Below are the code and all the weights of a small trained network. Each question names an input and a class and asks about switching units off, where a switched-off unit gives its printed mean instead of its output.

import numpy as np


def w(rows, s, z=0):
    codes = np.array(rows[::2]) - 128.0
    scale = np.full(codes.shape[1], s)
    scale[-1] = z or s
    return codes * scale


def norm(h):
    return h / np.sqrt((h * h).mean(-1, keepdims=True) + 1e-5)


def f(y):
    return np.maximum(y, 0)


def log_softmax(a):
    a = a - a.max(-1, keepdims=True)
    return a - np.log(np.exp(a).sum(-1, keepdims=True))


def net(x, mask):
    res = np.array(x, float).reshape(1, 5) / 4 @ E
    u = 0
    for l in range(2):
        y = f(norm(res) @ A[l][:, :-1].T + A[l][:, -1])
        res = res + np.where(mask[u : u + 10], y, B[l][:, -1]) @ B[l][:, :-1]
        u += 10
    return log_softmax(norm(res)[-1] @ U[:, :-1].T + U[:, -1])


A, B = {}, {}
E = w([
[78,92,144,126,99,102,253],'x0',
[126,134,134,130,128,126,128],'x1',
[137,102,83,111,135,137,130],'x2',
[137,115,135,67,87,8,100],'x3',
[1,103,147,106,156,125,95],'x4',
],0.0091)
A[0] = w([
[165,139,143,74,114,116,84,137],'L0N1',
[201,102,164,108,91,101,201,192],'L0N2',
[154,139,181,97,112,211,121,221],'L0N3',
[128,87,146,123,96,107,167,10],'L0N4',
[118,136,125,95,125,60,188,5],'L0N5',
[179,124,115,153,117,155,128,180],'L0N6',
[128,160,116,101,114,66,108,96],'L0N7',
[85,165,124,139,134,144,137,201],'L0N8',
[89,136,121,159,110,169,250,30],'L0N9',
[101,151,106,136,109,146,198,44],'L0N10',
],0.013,0.0026)
B[0] = w([
[117,158,107,52,116,196,176,200],'L0N1',
[208,36,116,159,72,189,151,254],'L0N2',
[142,112,54,158,155,76,164,188],'L0N3',
[128,140,38,206,235,55,184,178],'L0N4',
[99,89,162,235,190,140,159,202],'L0N5',
[141,221,115,168,160,52,135,190],'L0N6',
[151,138,150,71,74,160,136,200],'L0N7',
[177,85,46,110,141,142,87,178],'L0N8',
[146,170,166,3,89,117,41,250],'L0N9',
[164,169,144,90,87,104,63,189],'L0N10',
],0.0069,0.0086)
A[1] = w([
[87,61,118,219,213,158,47,26],'L1N1',
[209,147,108,87,80,254,138,60],'L1N2',
[234,156,123,219,216,71,205,147],'L1N3',
[82,121,132,64,130,164,25,213],'L1N4',
[173,114,120,151,112,138,29,4],'L1N5',
[116,94,133,128,151,92,79,49],'L1N6',
[95,120,91,183,211,140,54,120],'L1N7',
[174,102,55,81,49,113,88,146],'L1N8',
[24,43,121,170,176,85,151,80],'L1N9',
[18,45,195,14,110,129,104,165],'L1N10',
],0.009,0.0029)
B[1] = w([
[173,80,204,147,58,87,154,173],'L1N1',
[122,156,190,109,44,35,76,245],'L1N2',
[17,139,104,86,200,202,131,240],'L1N3',
[122,92,87,184,189,195,254,251],'L1N4',
[109,120,151,122,105,136,161,163],'L1N5',
[94,127,167,29,118,98,146,143],'L1N6',
[108,47,125,132,113,87,190,184],'L1N7',
[87,112,169,166,161,105,76,252],'L1N8',
[238,192,208,56,3,63,9,178],'L1N9',
[118,202,56,172,184,174,108,254],'L1N10',
],0.009,0.008)
U = w([
[75,174,102,126,207,158,105,222],'0',
[163,162,189,68,72,70,23,64],'1',
[130,8,172,158,118,115,171,3],'2',
],0.016,0.00051)

Each question gives the input, the list of numbers given to net, and the class t.
The units are the neurons (one row each of A and B). Each row of codes is followed by its name. A weight is (code - 128) times the scale printed after its matrix; where a second scale follows, it is the last column's (A, B and U).
mask holds one flag per neuron, layer by layer. A switched-off neuron (its flag False) gives its mean, the last column of its row in B, instead of its output. The means were averaged over made-up inputs and are rounded, as every weight is.
A unit's drop is (log p(t) with every unit on - log p(t) with that unit switched off) / (log p(t) with every unit on - log p(t) with every unit switched off).
The circuit of an input: a set's keep is (log p(t) with only the set's units on - log p(t) with every unit switched off) / (log p(t) with every unit on - log p(t) with every unit switched off). Starting from the 12 units with the biggest drops (on a tie, the unit counted first), units are removed one at a time, each time the one whose removal leaves the highest keep (on an exact tie, the one counted first), for as long as the keep stays at least 0.8.
circuit, biggest first: the units of the circuit, biggest drop first
most important unit: the unit with the biggest drop
k most important neurons: the k neurons with the biggest drops, biggest first
k most important neurons of layer l: the k neurons of layer l with the biggest drops, biggest first
drop when u is switched off: that unit's drop, to one decimal
input [-4,-3,-8,-1,-8], class 0: 3 most important neurons	L1N3, L0N9, L0N6
input [2,-2,8,-6,-7], class 1: circuit, biggest first	L1N2
input [6,-3,2,-2,-7], class 1: 2 most important neurons	L0N9, L1N4
input [0,3,-4,-8,8], class 2: 2 most important neurons	L1N1, L1N7
input [-7,-2,-3,2,1], class 0: 2 most important neurons	L0N2, L1N4
input [7,2,-7,-1,1], class 0: 3 most important neurons	L0N9, L1N10, L1N2
input [8,8,-7,4,1], class 1: 2 most important neurons	L1N9, L1N4
input [1,-2,0,1,-7], class 2: 4 most important neurons	L0N2, L0N9, L1N10, L1N9
input [5,2,6,0,-2], class 1: 2 most important neurons of layer 0	L0N9, L0N10
input [-5,4,-1,0,-1], class 0: 3 most important neurons	L0N2, L0N9, L0N6
input [-4,7,0,-6,1], class 2: 2 most important neurons of layer 1	L1N7, L1N1
input [-5,-4,6,3,1], class 0: 3 most important neurons	L0N2, L1N4, L1N9
input [0,-7,2,-4,8], class 2: 3 most important neurons	L1N1, L1N7, L0N1
input [7,-8,7,-3,-6], class 1: circuit, biggest first	L0N9
input [-6,6,0,-8,3], class 2: 2 most important neurons of layer 1	L1N1, L1N7
input [-3,-2,6,-1,6], class 2: 2 most important neurons	L0N9, L1N1
input [0,8,-8,-5,1], class 2: 2 most important neurons of layer 0	L0N2, L0N8
input [8,8,-1,6,2], class 1: 2 most important neurons	L1N9, L1N4
input [-3,-5,-6,-7,6], class 2: drop when L1N2 is switched off	0.0
input [7,8,6,2,2], class 1: drop when L0N4 is switched off	0.3
input [-7,-6,-7,7,3], class 0: drop when L1N4 is switched off	0.1
input [8,-5,5,-3,3], class 0: most important unit	L0N9
